Below is a small trained network, with its code and all its weights. Each question gives an input and a target symbol and asks what happens when units are switched off, that is, made to give their printed mean instead of their output.

import numpy as np


def w(rows, s, z=0):
    codes = np.array(rows[::2]) - 128.0
    scale = np.full(codes.shape[1], s)
    scale[-1] = z or s
    return codes * scale


def norm(h):
    return h / np.sqrt((h * h).mean(-1, keepdims=True) + 1e-5)


def f(y):
    return y / 2 * (1 + np.tanh(0.7978845608 * (y + 0.044715 * y**3)))


def softmax(a):
    e = np.exp(a - a.max(-1, keepdims=True))
    return e / e.sum(-1, keepdims=True)


def log_softmax(a):
    a = a - a.max(-1, keepdims=True)
    return a - np.log(np.exp(a).sum(-1, keepdims=True))


def net(x, mask):
    ids = ['Φαθμσω'.index(c) for c in x.split()]
    T = len(ids)
    res = E[ids] + P[:T]
    r = norm(res)
    for j in range(2):
        rows = slice(4 * j, 4 * j + 4)
        q, k, v = (r @ M[0][rows].T for M in (Q, K, V))
        z = softmax(np.where(np.tri(T) > 0, q @ k.T / 4**0.5, -1e9)) @ v
        o = O[0][rows]
        res = res + np.where(mask[j], z, o[:, -1]) @ o[:, :-1]
    y = f(norm(res) @ A[0][:, :-1].T + A[0][:, -1])
    res = res + np.where(mask[2:10], y, B[0][:, -1]) @ B[0][:, :-1]
    return log_softmax(norm(res)[-1] @ U[:, :-1].T + U[:, -1])


Q, K, V, O, A, B = {}, {}, {}, {}, {}, {}
E = w([
[187,102,119],'Φ',
[168,107,175],'α',
[120,253,164],'θ',
[122,65,129],'μ',
[139,84,189],'σ',
[143,150,81],'ω',
],0.017)
P = w([
[124,37,86],'0',
[105,226,81],'1',
[179,88,202],'2',
[50,78,117],'3',
[94,124,96],'4',
[169,135,133],'5',
[27,88,125],'6',
[99,120,99],'7',
[182,212,113],'8',
[26,90,122],'9',
[97,117,100],'10',
[192,254,92],'11',
],0.013)
Q[0] = w([
[247,112,62],'head 1',
[142,68,162],'head 1',
[97,88,63],'head 1',
[28,153,139],'head 1',
[147,118,234],'head 2',
[91,124,176],'head 2',
[50,92,68],'head 2',
[160,88,86],'head 2',
],0.016)
K[0] = w([
[198,114,118],'head 1',
[115,6,184],'head 1',
[113,85,53],'head 1',
[80,142,119],'head 1',
[39,129,145],'head 2',
[121,79,106],'head 2',
[128,95,113],'head 2',
[189,172,128],'head 2',
],0.016)
V[0] = w([
[89,156,85],'head 1',
[152,78,160],'head 1',
[181,192,137],'head 1',
[250,187,217],'head 1',
[254,191,80],'head 2',
[247,188,193],'head 2',
[228,171,150],'head 2',
[121,183,77],'head 2',
],0.0083)
O[0] = w([
[127,105,170,124],'head 1',
[253,117,135,104],'head 1',
[117,53,173,203],'head 1',
[183,36,211,250],'head 1',
[172,109,52,161],'head 2',
[216,136,96,184],'head 2',
[105,86,175,163],'head 2',
[95,158,102,155],'head 2',
],0.006,0.0023)
A[0] = w([
[25,18,120,52],'neuron 1',
[63,80,222,48],'neuron 2',
[154,194,14,35],'neuron 3',
[255,152,89,3],'neuron 4',
[185,123,160,152],'neuron 5',
[95,68,118,106],'neuron 6',
[94,191,81,199],'neuron 7',
[164,111,152,77],'neuron 8',
],0.011,0.0064)
B[0] = w([
[182,238,148,135],'neuron 1',
[43,120,153,159],'neuron 2',
[126,93,188,161],'neuron 3',
[103,130,182,175],'neuron 4',
[85,198,120,202],'neuron 5',
[125,180,151,118],'neuron 6',
[167,106,117,255],'neuron 7',
[3,188,177,129],'neuron 8',
],0.014,0.0047)
U = w([
[175,75,255,1],'Φ',
[153,145,204,91],'α',
[180,211,103,217],'θ',
[74,122,15,183],'μ',
[13,3,131,60],'σ',
[124,101,62,69],'ω',
],0.014,0.0057)

Each question gives the input, a string of symbols that net reads in full, and the target symbol t.
The units are the heads (4 rows each of Q, K, V and O) and the neurons (one row each of A and B). Each row of codes is followed by its name. A weight is (code - 128) times the scale printed after its matrix; where a second scale follows, it is the last column's (O, A, B and U).
mask holds one flag per unit, heads first, then neurons. A switched-off unit (its flag False) gives its mean, the last column of its rows in O or B, instead of its output. The means were averaged over made-up inputs and are rounded, as every weight is.
A unit's drop is (log p(t) with every unit on - log p(t) with that unit switched off) / (log p(t) with every unit on - log p(t) with every unit switched off).
The circuit of an input: a set's keep is (log p(t) with only the set's units on - log p(t) with every unit switched off) / (log p(t) with every unit on - log p(t) with every unit switched off). Starting from all 10 units, units are removed one at a time, each time the one whose removal leaves the highest keep (on an exact tie, the one counted first), for as long as the keep stays at least 0.8.
circuit, biggest first: the units of the circuit, biggest drop first
k most important neurons: the k neurons with the biggest drops, biggest first
which heads matter: for each layer, one digit per head in row order, 1 if its drop is at least 0.15 and else 0, layers parted by /
drop when u is switched off: that unit's drop, to one decimal
input θ θ μ ω Φ, target Φ: 2 most important neurons => [neuron 4; neuron 3]
input Φ Φ μ θ θ σ μ Φ ω, target Φ: circuit, biggest first => [neuron 3; head 1]
input ω α μ α α θ Φ θ α θ α μ, target α: which heads matter => 00
input α α θ ω ω θ θ θ σ α, target α: circuit, biggest first => [neuron 1]
input α μ μ Φ, target θ: which heads matter => 01
input Φ σ θ θ α, target α: circuit, biggest first => [head 1; neuron 5; neuron 8]
input σ μ α θ α, target θ: circuit, biggest first => [neuron 5; head 1]
input θ Φ Φ θ Φ θ θ, target σ: circuit, biggest first => [neuron 5; neuron 1]
input α θ Φ θ, target σ: circuit, biggest first => [head 1; neuron 5; neuron 1]
input α α θ Φ α, target θ: 2 most important neurons => [neuron 5; neuron 3]
input ω θ θ α σ Φ θ ω θ θ μ, target μ: which heads matter => 11
input Φ ω θ θ α α Φ Φ Φ ω α μ, target Φ: which heads matter => 01
input θ θ ω α μ, target μ: which heads matter => 10
input ω μ θ θ α θ Φ θ ω, target α: 3 most important neurons => [neuron 4; neuron 3; neuron 5]
input μ θ θ α θ α σ ω Φ, target Φ: 2 most important neurons => [neuron 4; neuron 1]
input Φ ω θ α Φ θ α θ ω θ θ μ, target α: circuit, biggest first => [neuron 4]
input θ θ ω θ θ Φ θ Φ ω, target α: drop when neuron 3 is switched off => 0.3
input σ θ θ Φ Φ Φ σ θ Φ σ σ μ, target Φ: drop when head 2 is switched off => 0.3
input Φ Φ α θ σ μ θ Φ ω, target Φ: drop when head 1 is switched off => 0.1
input θ Φ θ σ, target α: drop when head 2 is switched off => 0.3
